Below are the code and all the weights of a small trained network. Each question names an input and a class and asks about switching units off, where a switched-off unit gives its printed mean instead of its output.

import numpy as np


def w(rows, s, z=0):
    codes = np.array(rows[::2]) - 128.0
    scale = np.full(codes.shape[1], s)
    scale[-1] = z or s
    return codes * scale


def f(y):
    return np.maximum(y, 0)


def log_softmax(a):
    a = a - a.max(-1, keepdims=True)
    return a - np.log(np.exp(a).sum(-1, keepdims=True))


def net(x, mask):
    res = np.array(x, float).reshape(1, 4) / 4 @ E
    y = f(res @ A[0][:, :-1].T + A[0][:, -1])
    res = res + np.where(mask, y, B[0][:, -1]) @ B[0][:, :-1]
    return log_softmax(res[-1] @ U[:, :-1].T + U[:, -1])


A, B = {}, {}
E = w([
[121,73,91,179,101,128,215,109,80,163,244,84],'x0',
[142,116,110,126,124,132,99,125,155,129,167,151],'x1',
[75,142,134,226,190,121,103,178,176,180,147,87],'x2',
[43,139,201,144,138,206,109,63,126,66,205,123],'x3',
],0.012)
A[0] = w([
[201,77,113,35,15,107,145,85,22,15,138,176,68],'n0',
[103,235,147,71,160,130,29,177,197,86,28,179,170],'n1',
[254,98,77,138,121,22,143,161,127,202,95,153,86],'n2',
[72,140,147,230,228,65,69,218,174,215,169,63,2],'n3',
[168,112,9,78,103,13,130,198,139,206,77,108,90],'n4',
[41,135,183,123,134,247,105,65,125,9,203,141,80],'n5',
[122,37,82,155,67,144,175,150,8,187,213,86,149],'n6',
[123,92,90,173,112,142,193,103,106,173,172,98,146],'n7',
],0.0068,0.0023)
B[0] = w([
[219,62,176,174,232,61,154,244,197,91,45,78,228],'n0',
[123,216,74,90,52,208,176,140,175,193,87,199,252],'n1',
[34,163,190,246,151,172,83,83,62,128,140,123,202],'n2',
[159,70,162,133,255,86,183,189,206,104,88,97,218],'n3',
[78,116,150,164,114,122,51,76,42,116,170,103,210],'n4',
[76,169,128,163,173,80,92,74,33,62,185,97,233],'n5',
[142,161,69,21,89,212,187,71,120,204,57,196,210],'n6',
[148,144,64,75,96,184,215,128,172,101,84,177,183],'n7',
],0.0091,0.016)
U = w([
[152,190,49,55,69,217,145,113,175,152,116,222,252],'0',
[46,138,192,196,143,105,47,61,1,87,188,58,59],'1',
[224,41,188,158,208,38,135,241,250,100,111,48,64],'2',
],0.008,0.0014)

Each question gives the input, the list of numbers given to net, and the class t.
The units are the neurons (one row each of A and B). Each row of codes is followed by its name. A weight is (code - 128) times the scale printed after its matrix; where a second scale follows, it is the last column's (A, B and U).
mask holds one flag per neuron, in row order. A switched-off neuron (its flag False) gives its mean, the last column of its row in B, instead of its output. The means were averaged over made-up inputs and are rounded, as every weight is.
A unit's drop is (log p(t) with every unit on - log p(t) with that unit switched off) / (log p(t) with every unit on - log p(t) with every unit switched off).
The circuit of an input: a set's keep is (log p(t) with only the set's units on - log p(t) with every unit switched off) / (log p(t) with every unit on - log p(t) with every unit switched off). Starting from all 8 units, units are removed one at a time, each time the one whose removal leaves the highest keep (on an exact tie, the one counted first), for as long as the keep stays at least 0.8.
units of the circuit, in order: the units of the circuit, biggest drop first
unit that matters most: the unit with the biggest drop
k most important neurons: the k neurons with the biggest drops, biggest first
drop of u: that unit's drop, to one decimal
input [0,-5,-4,-4], class 1: 3 most important neurons => (n3; n2; n4)
input [-3,2,-3,6], class 1: unit that matters most => n5
input [7,-7,7,-4], class 0: 2 most important neurons => (n6; n0)
input [0,3,-2,-2], class 1: units of the circuit, in order => (n3; n1)
input [-5,4,-6,-3], class 2: 3 most important neurons => (n0; n6; n7)
input [8,5,6,-3], class 0: 2 most important neurons => (n6; n0)
input [7,6,-8,3], class 2: 2 most important neurons => (n0; n1)
input [-3,-3,2,-4], class 1: 3 most important neurons => (n6; n4; n2)
input [-8,-5,7,-3], class 0: 2 most important neurons => (n1; n0)
input [6,7,7,-8], class 1: 2 most important neurons => (n2; n4)
input [5,-2,-8,-7], class 2: 2 most important neurons => (n0; n5)
input [-6,3,-7,7], class 1: 2 most important neurons => (n5; n3)
input [-5,6,0,-6], class 1: 2 most important neurons => (n4; n2)
input [-4,5,7,5], class 2: unit that matters most => n3
input [-8,5,8,-5], class 0: drop of n5 => 0.0
input [4,-7,4,2], class 0: drop of n7 => 0.2
input [-7,-2,2,-6], class 0: drop of n5 => 0.6
